Below is a small trained network, with its code and all its weights. Each question gives an input and a class and asks what happens when units are switched off, that is, made to give their printed mean instead of their output.

import numpy as np


def w(rows, s, z=0):
    codes = np.array(rows[::2]) - 128.0
    scale = np.full(codes.shape[1], s)
    scale[-1] = z or s
    return codes * scale


def norm(h):
    return h / np.sqrt((h * h).mean(-1, keepdims=True) + 1e-5)


def f(y):
    return np.maximum(y, 0)


def log_softmax(a):
    a = a - a.max(-1, keepdims=True)
    return a - np.log(np.exp(a).sum(-1, keepdims=True))


def net(x, mask):
    res = np.array(x, float).reshape(1, 4) / 4 @ E
    u = 0
    for l in range(2):
        y = f(norm(res) @ A[l][:, :-1].T + A[l][:, -1])
        res = res + np.where(mask[u : u + 16], y, B[l][:, -1]) @ B[l][:, :-1]
        u += 16
    return log_softmax(norm(res)[-1] @ U[:, :-1].T + U[:, -1])


A, B = {}, {}
E = w([
[123,124,51,114,178,134],'x0',
[128,101,166,172,208,107],'x1',
[98,2,102,80,122,249],'x2',
[113,235,221,57,143,153],'x3',
],0.0089)
A[0] = w([
[135,154,118,56,73,177,73],'0.n1',
[144,108,62,173,89,112,84],'0.n2',
[131,94,104,128,218,123,26],'0.n3',
[163,135,80,150,115,104,67],'0.n4',
[112,122,45,169,105,91,71],'0.n5',
[142,59,85,135,193,183,97],'0.n6',
[167,121,97,157,96,162,116],'0.n7',
[100,189,128,86,88,173,40],'0.n8',
[133,131,94,167,229,184,1],'0.n9',
[138,174,116,74,129,182,43],'0.n10',
[159,201,146,113,115,71,50],'0.n11',
[155,120,193,119,137,112,61],'0.n12',
[140,9,109,116,101,161,82],'0.n13',
[116,68,179,116,171,105,84],'0.n14',
[95,84,118,101,100,190,7],'0.n15',
[108,180,120,67,80,166,65],'0.n16',
],0.013,0.0094)
B[0] = w([
[20,42,148,52,102,68,188],'0.n1',
[204,86,130,177,139,91,195],'0.n2',
[36,100,83,99,221,106,158],'0.n3',
[132,81,134,87,152,77,157],'0.n4',
[237,30,98,77,164,103,192],'0.n5',
[50,230,45,103,124,110,243],'0.n6',
[163,91,167,143,105,143,170],'0.n7',
[72,74,221,110,188,81,166],'0.n8',
[71,156,80,171,254,116,153],'0.n9',
[40,60,139,91,122,106,159],'0.n10',
[118,216,138,168,94,103,209],'0.n11',
[153,123,178,117,147,175,151],'0.n12',
[109,225,128,166,47,161,254],'0.n13',
[132,93,129,180,193,215,170],'0.n14',
[136,189,126,53,43,187,169],'0.n15',
[65,52,160,105,139,71,181],'0.n16',
],0.0088,0.0068)
A[1] = w([
[123,237,178,139,109,48,55],'1.n1',
[183,109,176,144,213,201,1],'1.n2',
[174,101,191,103,63,138,121],'1.n3',
[72,235,106,176,168,68,86],'1.n4',
[84,107,84,94,5,143,107],'1.n5',
[141,68,115,171,148,70,75],'1.n6',
[134,128,42,145,153,160,26],'1.n7',
[123,251,234,167,174,85,41],'1.n8',
[244,97,79,68,147,93,70],'1.n9',
[92,167,158,78,152,111,125],'1.n10',
[221,132,109,124,164,67,111],'1.n11',
[103,34,220,34,188,153,92],'1.n12',
[164,160,136,76,222,51,135],'1.n13',
[132,207,142,209,90,67,119],'1.n14',
[173,115,164,203,132,170,110],'1.n15',
[232,49,70,77,151,69,89],'1.n16',
],0.011,0.0055)
B[1] = w([
[163,52,161,22,134,184,235],'1.n1',
[163,233,159,163,192,204,148],'1.n2',
[65,146,63,139,206,142,166],'1.n3',
[161,23,65,73,166,146,253],'1.n4',
[149,193,188,162,104,122,225],'1.n5',
[97,202,93,65,127,120,169],'1.n6',
[119,112,179,70,168,117,163],'1.n7',
[172,114,182,70,115,223,254],'1.n8',
[172,171,177,122,129,62,184],'1.n9',
[157,83,121,106,118,73,204],'1.n10',
[125,191,134,83,116,80,200],'1.n11',
[93,122,169,206,138,38,224],'1.n12',
[116,153,119,110,47,141,222],'1.n13',
[205,2,109,146,135,129,235],'1.n14',
[137,119,124,203,163,118,154],'1.n15',
[147,210,117,167,120,31,204],'1.n16',
],0.01,0.0074)
U = w([
[196,179,105,124,119,2,163],'0',
[20,101,224,83,133,50,149],'1',
[210,55,180,27,155,164,159],'2',
[187,86,112,242,102,148,72],'3',
[46,136,33,102,248,150,160],'4',
[115,101,124,114,140,130,1],'5',
[143,163,214,178,223,192,100],'6',
[85,226,98,131,31,201,179],'7',
],0.021,0.0088)

Each question gives the input, the list of numbers given to net, and the class t.
The units are the neurons (one row each of A and B). Each row of codes is followed by its name. A weight is (code - 128) times the scale printed after its matrix; where a second scale follows, it is the last column's (A, B and U).
mask holds one flag per neuron, layer by layer. A switched-off neuron (its flag False) gives its mean, the last column of its row in B, instead of its output. The means were averaged over made-up inputs and are rounded, as every weight is.
A unit's drop is (log p(t) with every unit on - log p(t) with that unit switched off) / (log p(t) with every unit on - log p(t) with every unit switched off).
The circuit of an input: a set's keep is (log p(t) with only the set's units on - log p(t) with every unit switched off) / (log p(t) with every unit on - log p(t) with every unit switched off). Starting from the 12 units with the biggest drops (on a tie, the unit counted first), units are removed one at a time, each time the one whose removal leaves the highest keep (on an exact tie, the one counted first), for as long as the keep stays at least 0.8.
circuit, biggest first: the units of the circuit, biggest drop first
unit that matters most: the unit with the biggest drop
k most important neurons: the k neurons with the biggest drops, biggest first
top k neurons in layer l: the k neurons of layer l with the biggest drops, biggest first
drop of u: that unit's drop, to one decimal
input [-3,8,8,1], class 7: unit that matters most : 0.n13
input [-4,5,1,-4], class 3: circuit, biggest first : [0.n14 1.n1]
input [-2,-4,3,-8], class 3: circuit, biggest first : [0.n13 0.n2]
input [2,-5,8,3], class 1: 2 most important neurons : [0.n1 0.n16]
input [-8,0,3,1], class 1: top 2 neurons in layer 0 : [0.n6 0.n1]
input [8,0,0,-6], class 0: top 2 neurons in layer 0 : [0.n5 0.n2]
input [-2,4,1,-6], class 3: top 2 neurons in layer 0 : [0.n13 0.n6]
input [-7,3,-2,-2], class 2: 3 most important neurons : [0.n5 1.n8 1.n14]
input [-1,-1,2,-8], class 0: 2 most important neurons : [0.n5 0.n2]
input [-1,6,8,-1], class 7: top 2 neurons in layer 0 : [0.n13 0.n15]
input [-3,5,3,-4], class 4: top 3 neurons in layer 0 : [0.n6 0.n3 0.n14]
input [0,-7,-3,3], class 1: top 2 neurons in layer 0 : [0.n1 0.n16]
input [-5,5,7,6], class 6: 2 most important neurons : [0.n14 1.n2]
input [1,5,6,7], class 1: unit that matters most : 1.n12
input [1,2,4,-7], class 7: top 2 neurons in layer 0 : [0.n13 0.n6]
input [8,-1,6,3], class 7: top 2 neurons in layer 0 : [0.n15 0.n13]
input [5,1,0,-7], class 0: drop of 0.n5 : 0.5
input [4,-5,-1,0], class 1: drop of 0.n1 : 0.3
input [-3,8,6,2], class 4: drop of 0.n6 : 0.4
input [4,-7,5,0], class 7: circuit, biggest first : [0.n13]
input [3,2,7,-5], class 7: drop of 0.n13 : 0.3
input [7,-1,7,-8], class 7: top 2 neurons in layer 0 : [0.n13 0.n6]
